[[127 136 129 156 130]
 [133 131 128 128 127]
 [134 117 126 134 131]] ans = 130

[119 122 146 117 108 105] ans = 108

[130 132 130 139 119 103 122] ans = 119

[114 126  99 109 137] ans = 137

[[127 129 132 118 127]
 [115 117 130 104 114]
 [137 134 129 127 109]] ans = 127

[[ 98 138 127 113 130 118]
 [142 119 108 126 121 109]] ans = 130

[107 143 152 128 135 136 137] ans = 135

[112 154 144 111 118] ans = 118

[117 118 125 138 155] ans = 155

[125 127 105 141 103 108] ans = 103
---
Q: [147 111 108 112 137 104 139]
A: 147
Q: [105 133 137 139 124 127]
A: 105
Q: [102 101 119 146 146 153]
A: 102
Q: [110 131 115 144 102 106]
A: 110
Q: [156 133 105 153 107]
A: 156
Q: [157 126 131 148 145]
A: 157
Q: [104 139 121 127 123 121 126]
A: 104
Q: [141 142 119 151 114 148]
A: 141
Q: [127 138 121 106 129 118]
A: 127
---
array([[111, 131, 141, 145],
       [115, 128, 146, 142],
       [112, 128, 149, 146]])
146

array([[124, 134, 154,  99, 129, 139],
       [129, 127, 121, 121, 103, 102]])
102

array([135, 157, 133, 105, 153, 108, 144])
144

array([127, 115, 149, 151])
151

array([138, 106, 132, 148])
148

array([140, 125, 116, 119,  99, 133])
133

array([117, 106, 115, 134, 123])
123

array([130,  99,  98, 133])
133

array([147, 122,  99, 120, 132, 142, 113])
113
---
127,138,155,115,134,152,141
135,138,130,140,119,118,141
127,138,130,123,119,135,141
yields 135

132,124,130,128,130,129,124
131,124,131,127,124,131,125
104,135,136,101,149,127,116
yields 131

134,125,123,127,129
123,139,134,121,124
122,122,123,134,153
yields 123

128,128,128,128,128,128,128
112,133,122,121,126,130,105
118,135,124,124,125,130,116
yields 112

113,108,137,126,147,134
123,140,138,121,123,128
127,128,134,123,129,106
yields 123

135,130,126,128,105,123
135,131,126,128,104,122
127,133,134,128,137,125
yields 135
---
[[154 104 147 144 118 134]
 [139 126 104 143 153 143]
 [123 149 137 112 105 150]] -> 149

[[112 122 153 108]
 [114 128 147 129]
 [116 107 146 110]] -> 107

[[135 123 140 150 122 136]
 [148 145 118 133 112 115]
 [120 129 117 108 149 119]] -> 129

[[152 141 137 147 145]
 [153 144 117 111 123]
 [138 104 125 149 141]] -> 104

[[112 134 127 127 129 112 128]
 [110 127 128 128 128 151 128]
 [113 152 128 128 128 129 129]] -> 152

[[101 128 126 121]
 [ 98 125 134 124]
 [107 117 122 129]] -> 117

[[129 132 120 137 126 101 133]
 [123 134 137 127 141 133 137]
 [128 128 104 123 117 137 124]] -> 128

[[126 125 137 141]
 [115 148 150 133]
 [133 109 102 125]] -> 109

[[106 113 127 124 134]
 [129 118 124 125 116]
 [114 117 122 127 138]] -> 117

[[126 130 127 115]
 [134 129 108 101]
 [141 129 125 135]] -> 129
---
array([120, 132, 106, 142, 122, 128, 125])	125
array([103, 131, 120, 144])	144
array([155, 128, 128, 141])	141
array([103, 109, 120, 135, 122])	122
array([104, 142, 130, 111, 138, 113, 123])	123
array([142, 129, 130, 103, 131, 125, 134])	134
---
[[149 135 128 128]
 [153 128 128 128]
 [135 135 153 134]] -> 135

[[131 126 145 104 143 111 102]
 [133 119 115 103 140 155 123]
 [116 122 115 121 118 108 133]] -> 118

[[144 107 141 151 139 113]
 [127 137 107 135 125 131]
 [132 119 143 126 136 127]] -> 126

[[128 132 140 139 127 131]
 [125 122 132 153 131 129]
 [118 134 147 117 130 152]] -> 117

[[123 156 116 123 131 123 112]
 [136 148 114 120 128 139 132]
 [149 145 114 128 130 138 129]] -> 130

[[135 112 105 105 133 121 115]
 [136 141 139 120 141 123 138]
 [116 136 136 144 125 156 149]] -> 125

[[122 103 113 101 120 109 119]
 [148 136 132 121 100 130 104]
 [109 138 150 134 144 131 107]] -> 144

[[114 145 140 144 140 149 148]
 [129 131 136 135 136 129 136]
 [149 116 125 112 116 108 115]] -> 116
---
[[132 123 132 123 111 134]
 [124 107 102 130 147 133]
 [136 107 102 124 137 124]]	134

[[112 114 151 133 112]
 [134 130 142 131 134]
 [125 131 138 139 144]]	112

[[148 112 119 130]
 [113 124 146 138]
 [108 144 154 105]]	130

[[134 138 129 116 123]
 [155 150 133 100 142]
 [122 136 142 145 130]]	123

[[116 121 157 121]
 [127 134 107 128]
 [132 129 120 138]]	121

[[119 131 133 131 126  99 136]
 [127 141 113 111 136 143 111]
 [127 124 143 138 122 112 143]]	136

[[149 123 135 119]
 [116 125 121 140]
 [113 115 132 142]]	119
